Here is a tiny trained network, its code and every weight. The questions are about switching its units off for an input and a class, where a switched-off unit gives its printed mean instead of its output.

import numpy as np


def w(rows, s, z=0):
    codes = np.array(rows[::2]) - 128.0
    scale = np.full(codes.shape[1], s)
    scale[-1] = z or s
    return codes * scale


def f(y):
    return np.maximum(y, 0)


def log_softmax(a):
    a = a - a.max(-1, keepdims=True)
    return a - np.log(np.exp(a).sum(-1, keepdims=True))


def net(x, mask):
    res = np.array(x, float).reshape(1, 5) / 4 @ E
    y = f(res @ A[0][:, :-1].T + A[0][:, -1])
    res = res + np.where(mask, y, B[0][:, -1]) @ B[0][:, :-1]
    return log_softmax(res[-1] @ U[:, :-1].T + U[:, -1])


A, B = {}, {}
E = w([
[117,109,46,65,131],'x0',
[122,172,73,206,192],'x1',
[254,156,118,109,146],'x2',
[153,106,83,188,45],'x3',
[124,128,127,126,128],'x4',
],0.0071)
A[0] = w([
[117,135,143,100,198,54],'neuron 1',
[164,102,192,36,57,49],'neuron 2',
[177,120,76,162,45,24],'neuron 3',
[128,145,173,56,208,60],'neuron 4',
[57,127,132,130,105,41],'neuron 5',
[133,138,108,146,83,28],'neuron 6',
[252,150,126,111,147,3],'neuron 7',
[162,146,65,189,214,42],'neuron 8',
[170,155,234,184,129,97],'neuron 9',
[148,138,28,52,129,112],'neuron 10',
],0.016,0.004)
B[0] = w([
[150,123,127,182,64,202],'neuron 1',
[101,218,85,228,200,251],'neuron 2',
[176,131,173,190,41,206],'neuron 3',
[165,109,160,189,30,254],'neuron 4',
[59,62,146,151,146,191],'neuron 5',
[151,120,131,179,99,149],'neuron 6',
[3,81,197,93,124,246],'neuron 7',
[106,212,107,206,189,247],'neuron 8',
[181,53,24,75,148,231],'neuron 9',
[177,58,50,81,162,251],'neuron 10',
],0.023,0.0065)
U = w([
[110,219,107,177,219,87],'0',
[205,113,181,160,21,103],'1',
[1,46,190,94,166,126],'2',
[215,49,46,76,199,90],'3',
[147,128,133,118,159,249],'4',
[178,173,175,46,170,151],'5',
[195,225,232,19,148,103],'6',
],0.0058,0.013)

Each question gives the input, the list of numbers given to net, and the class t.
The units are the neurons (one row each of A and B). Each row of codes is followed by its name. A weight is (code - 128) times the scale printed after its matrix; where a second scale follows, it is the last column's (A, B and U).
mask holds one flag per neuron, in row order. A switched-off neuron (its flag False) gives its mean, the last column of its row in B, instead of its output. The means were averaged over made-up inputs and are rounded, as every weight is.
A unit's drop is (log p(t) with every unit on - log p(t) with that unit switched off) / (log p(t) with every unit on - log p(t) with every unit switched off).
The circuit of an input: a set's keep is (log p(t) with only the set's units on - log p(t) with every unit switched off) / (log p(t) with every unit on - log p(t) with every unit switched off). Starting from all 10 units, units are removed one at a time, each time the one whose removal leaves the highest keep (on an exact tie, the one counted first), for as long as the keep stays at least 0.8.
circuit, biggest first: the units of the circuit, biggest drop first
unit that matters most: the unit with the biggest drop
top k neurons: the k neurons with the biggest drops, biggest first
drop when u is switched off: that unit's drop, to one decimal
input [-2,4,-6,0,-6], class 2: circuit, biggest first -> [neuron 2; neuron 5]
input [3,8,4,6,4], class 0: circuit, biggest first -> [neuron 8]
input [-4,1,-7,8,5], class 1: top 4 neurons -> [neuron 3; neuron 7; neuron 6; neuron 2]
input [-6,-4,-1,-3,-2], class 3: top 3 neurons -> [neuron 9; neuron 8; neuron 7]
input [2,-7,-2,-6,-4], class 0: top 2 neurons -> [neuron 2; neuron 3]
input [-5,5,-6,4,-2], class 2: top 2 neurons -> [neuron 2; neuron 5]
input [8,-3,1,7,7], class 3: top 2 neurons -> [neuron 10; neuron 4]
input [-5,6,-6,-7,0], class 1: circuit, biggest first -> [neuron 1; neuron 4]
input [1,3,2,6,-3], class 1: top 2 neurons -> [neuron 3; neuron 2]
input [-6,-2,-4,-4,4], class 3: top 3 neurons -> [neuron 9; neuron 7; neuron 3]
input [-3,-6,-5,-7,2], class 1: top 4 neurons -> [neuron 4; neuron 8; neuron 7; neuron 1]
input [5,6,0,-8,-5], class 1: top 3 neurons -> [neuron 4; neuron 1; neuron 2]
input [-7,-1,-4,-1,0], class 3: top 2 neurons -> [neuron 9; neuron 7]
input [-4,0,-3,-1,4], class 3: top 2 neurons -> [neuron 7; neuron 9]
input [7,-1,-5,8,8], class 1: circuit, biggest first -> [neuron 3]
input [-5,6,-1,-7,-6], class 1: top 3 neurons -> [neuron 4; neuron 2; neuron 1]
input [-3,-7,8,-5,-4], class 2: top 2 neurons -> [neuron 7; neuron 8]
input [0,0,-7,5,0], class 2: top 2 neurons -> [neuron 5; neuron 4]
input [8,5,-2,6,-7], class 3: top 4 neurons -> [neuron 10; neuron 4; neuron 2; neuron 7]
input [-7,2,-6,0,-2], class 3: unit that matters most -> neuron 9
input [0,-6,-4,-1,-4], class 0: drop when neuron 7 is switched off -> 0.2
input [4,-7,-3,-4,7], class 0: drop when neuron 2 is switched off -> 1.5
input [5,3,8,-5,0], class 2: drop when neuron 7 is switched off -> 1.9
input [-8,2,2,-1,-1], class 3: drop when neuron 3 is switched off -> 0.0
